Below are the code and all the weights of a small trained network. Each question names an input and a target symbol and asks about switching units off, where a switched-off unit gives its printed mean instead of its output.

import numpy as np


def w(rows, s, z=0):
    codes = np.array(rows[::2]) - 128.0
    scale = np.full(codes.shape[1], s)
    scale[-1] = z or s
    return codes * scale


def f(y):
    return y / 2 * (1 + np.tanh(0.7978845608 * (y + 0.044715 * y**3)))


def softmax(a):
    e = np.exp(a - a.max(-1, keepdims=True))
    return e / e.sum(-1, keepdims=True)


def log_softmax(a):
    a = a - a.max(-1, keepdims=True)
    return a - np.log(np.exp(a).sum(-1, keepdims=True))


def net(x, mask):
    ids = ['ΠΩεηλτ'.index(c) for c in x.split()]
    T = len(ids)
    res = E[ids] + P[:T]
    u = 0
    for l in range(3):
        q, k, v = (res @ M[l].T for M in (Q, K, V))
        z = softmax(np.where(np.tri(T) > 0, q @ k.T / 3**0.5, -1e9)) @ v
        res = res + np.where(mask[u], z, O[l][:, -1]) @ O[l][:, :-1]
        u += 1
        y = f(res @ A[l][:, :-1].T + A[l][:, -1])
        res = res + np.where(mask[u : u + 4], y, B[l][:, -1]) @ B[l][:, :-1]
        u += 4
    return log_softmax(res[-1] @ U[:, :-1].T + U[:, -1])


Q, K, V, O, A, B = {}, {}, {}, {}, {}, {}
E = w([
[221,162,94,47,154],'Π',
[92,83,230,242,23],'Ω',
[151,100,126,148,161],'ε',
[56,221,139,117,134],'η',
[28,208,249,180,1],'λ',
[72,99,205,221,104],'τ',
],0.0099)
P = w([
[143,142,164,163,136],'0',
[188,156,117,88,53],'1',
[143,93,151,139,124],'2',
[171,133,253,113,111],'3',
[53,76,137,124,145],'4',
[176,159,167,80,90],'5',
[118,140,132,178,150],'6',
],0.018)
Q[0] = w([
[52,113,171,89,238],'0.h1',
[195,245,79,254,132],'0.h1',
[30,58,69,41,96],'0.h1',
],0.0089)
K[0] = w([
[136,74,144,96,86],'0.h1',
[96,66,251,62,190],'0.h1',
[92,102,35,102,93],'0.h1',
],0.013)
V[0] = w([
[194,121,3,189,147],'0.h1',
[184,20,222,193,146],'0.h1',
[7,94,190,125,250],'0.h1',
],0.0057)
O[0] = w([
[110,2,188,112,136,3],'0.h1',
[158,78,36,115,47,234],'0.h1',
[126,149,105,227,177,74],'0.h1',
],0.0074,0.0059)
A[0] = w([
[177,152,113,35,80,254],'0.n1',
[179,107,68,64,223,141],'0.n2',
[51,89,46,89,2,84],'0.n3',
[93,197,123,135,229,185],'0.n4',
],0.0066,0.0028)
B[0] = w([
[107,65,176,145,46,255],'0.n1',
[5,216,133,228,216,144],'0.n2',
[100,88,85,87,162,173],'0.n3',
[165,97,164,210,113,131],'0.n4',
],0.012,0.0068)
Q[1] = w([
[248,170,124,155,27],'1.h1',
[177,164,140,39,164],'1.h1',
[186,45,192,46,100],'1.h1',
],0.011)
K[1] = w([
[233,164,105,163,147],'1.h1',
[97,119,44,83,205],'1.h1',
[48,175,9,192,145],'1.h1',
],0.011)
V[1] = w([
[121,54,97,55,249],'1.h1',
[69,214,150,36,2],'1.h1',
[31,145,2,253,71],'1.h1',
],0.0073)
O[1] = w([
[150,70,113,185,105,4],'1.h1',
[80,46,162,99,153,190],'1.h1',
[103,247,75,59,209,145],'1.h1',
],0.014,0.012)
A[1] = w([
[147,145,95,247,131,252],'1.n1',
[56,96,148,152,154,175],'1.n2',
[168,175,74,180,71,155],'1.n3',
[33,142,46,205,168,75],'1.n4',
],0.015,0.0026)
B[1] = w([
[42,144,79,135,60,137],'1.n1',
[208,143,75,157,186,246],'1.n2',
[203,142,163,2,162,182],'1.n3',
[59,31,242,27,157,148],'1.n4',
],0.012,0.011)
Q[2] = w([
[178,46,144,102,157],'2.h1',
[214,138,160,49,39],'2.h1',
[143,113,2,84,140],'2.h1',
],0.0085)
K[2] = w([
[121,199,49,244,131],'2.h1',
[138,99,4,1,58],'2.h1',
[135,66,87,91,241],'2.h1',
],0.0059)
V[2] = w([
[58,45,206,72,139],'2.h1',
[230,203,254,121,126],'2.h1',
[130,182,216,237,153],'2.h1',
],0.0089)
O[2] = w([
[122,109,172,92,112,186],'2.h1',
[205,40,36,98,172,242],'2.h1',
[204,139,86,2,141,3],'2.h1',
],0.011,0.015)
A[2] = w([
[105,46,178,115,113,255],'2.n1',
[169,150,178,141,33,126],'2.n2',
[107,167,115,143,7,80],'2.n3',
[214,8,176,182,52,112],'2.n4',
],0.011,0.005)
B[2] = w([
[105,122,98,163,32,220],'2.n1',
[108,22,11,123,160,152],'2.n2',
[188,128,143,137,253,150],'2.n3',
[123,189,183,139,156,252],'2.n4',
],0.012,0.024)
U = w([
[79,52,128,82,129,146],'Π',
[45,121,152,71,225,8],'Ω',
[144,169,174,83,93,196],'ε',
[135,113,104,96,184,1],'η',
[23,192,111,78,120,154],'λ',
[75,245,2,173,123,217],'τ',
],0.0077,0.0033)

Each question gives the input, a string of symbols that net reads in full, and the target symbol t.
The units are the heads (3 rows each of Q, K, V and O) and the neurons (one row each of A and B). Each row of codes is followed by its name. A weight is (code - 128) times the scale printed after its matrix; where a second scale follows, it is the last column's (O, A, B and U).
mask holds one flag per unit, layer by layer, with each layer's heads first. A switched-off unit (its flag False) gives its mean, the last column of its rows in O or B, instead of its output. The means were averaged over made-up inputs and are rounded, as every weight is.
A unit's drop is (log p(t) with every unit on - log p(t) with that unit switched off) / (log p(t) with every unit on - log p(t) with every unit switched off).
The circuit of an input: a set's keep is (log p(t) with only the set's units on - log p(t) with every unit switched off) / (log p(t) with every unit on - log p(t) with every unit switched off). Starting from the 12 units with the biggest drops (on a tie, the unit counted first), units are removed one at a time, each time the one whose removal leaves the highest keep (on an exact tie, the one counted first), for as long as the keep stays at least 0.8.
units of the circuit, in order: the units of the circuit, biggest drop first
most important unit: the unit with the biggest drop
top k neurons: the k neurons with the biggest drops, biggest first
k most important neurons of layer l: the k neurons of layer l with the biggest drops, biggest first
input Π λ ε Π λ, target Ω: units of the circuit, in order : (1.h1)
input η Π τ λ ε ε Ω, target Ω: units of the circuit, in order : (1.h1, 0.h1)
input ε Π λ Ω τ λ ε, target λ: 2 most important neurons of layer 2 : (2.n3, 2.n2)
input η Π λ, target η: top 2 neurons : (0.n1, 2.n1)
input η τ η λ, target η: units of the circuit, in order : (0.h1, 2.h1, 2.n1)
input Π Π Π η τ λ, target Π: top 3 neurons : (2.n2, 2.n1, 1.n2)
input τ Π λ τ Ω, target ε: 2 most important neurons of layer 2 : (2.n4, 2.n2)
input τ ε Π Π, target τ: units of the circuit, in order : (1.h1, 2.h1, 0.n1)
input ε η Ω η Π λ Ω, target η: units of the circuit, in order : (1.h1, 1.n2, 2.h1, 0.n3)
input τ Π Π ε η Ω, target τ: top 3 neurons : (0.n1, 0.n3, 1.n4)
input τ ε ε ε Π τ, target τ: units of the circuit, in order : (1.h1, 0.n1, 2.h1)
input η τ Π λ τ η Π, target Ω: units of the circuit, in order : (1.h1, 0.n2, 0.h1)
input Π Π Π τ Π Π τ, target Π: units of the circuit, in order : (1.n4, 2.n1)
input τ ε ε λ, target τ: units of the circuit, in order : (0.n1, 1.h1, 2.h1)
input τ Π ε τ, target τ: top 4 neurons : (0.n2, 0.n1, 0.n3, 1.n4)
input τ τ ε λ Ω Ω τ, target Ω: most important unit : 1.h1
input λ λ Π Ω, target λ: top 2 neurons : (1.n2, 0.n3)
input Π Ω τ τ Π, target λ: top 4 neurons : (1.n2, 0.n1, 0.n2, 0.n3)
input τ λ ε Π λ τ η, target ε: units of the circuit, in order : (1.h1, 2.n4)
input ε Π ε, target τ: top 3 neurons : (0.n1, 1.n3, 1.n4)
input Ω Π Π ε τ λ, target Ω: most important unit : 2.n3
input λ Π ε, target Ω: top 2 neurons : (2.n1, 0.n1)
input λ τ τ τ, target λ: 2 most important neurons of layer 1 : (1.n2, 1.n3)
input τ Π Π Π, target τ: units of the circuit, in order : (1.h1, 0.n1, 2.h1)
input η τ Π Π Π τ, target η: top 4 neurons : (0.n4, 0.n1, 2.n1, 0.n2)
input λ Π Ω τ Π η, target λ: top 2 neurons : (0.n1, 1.n2)
input Π Π Π Ω Π η, target Π: most important unit : 2.n2
input τ η ε η ε λ Π, target η: 2 most important neurons of layer 2 : (2.n1, 2.n4)
input Π λ Ω Ω, target Π: top 4 neurons : (2.n2, 2.n1, 0.n3, 1.n2)
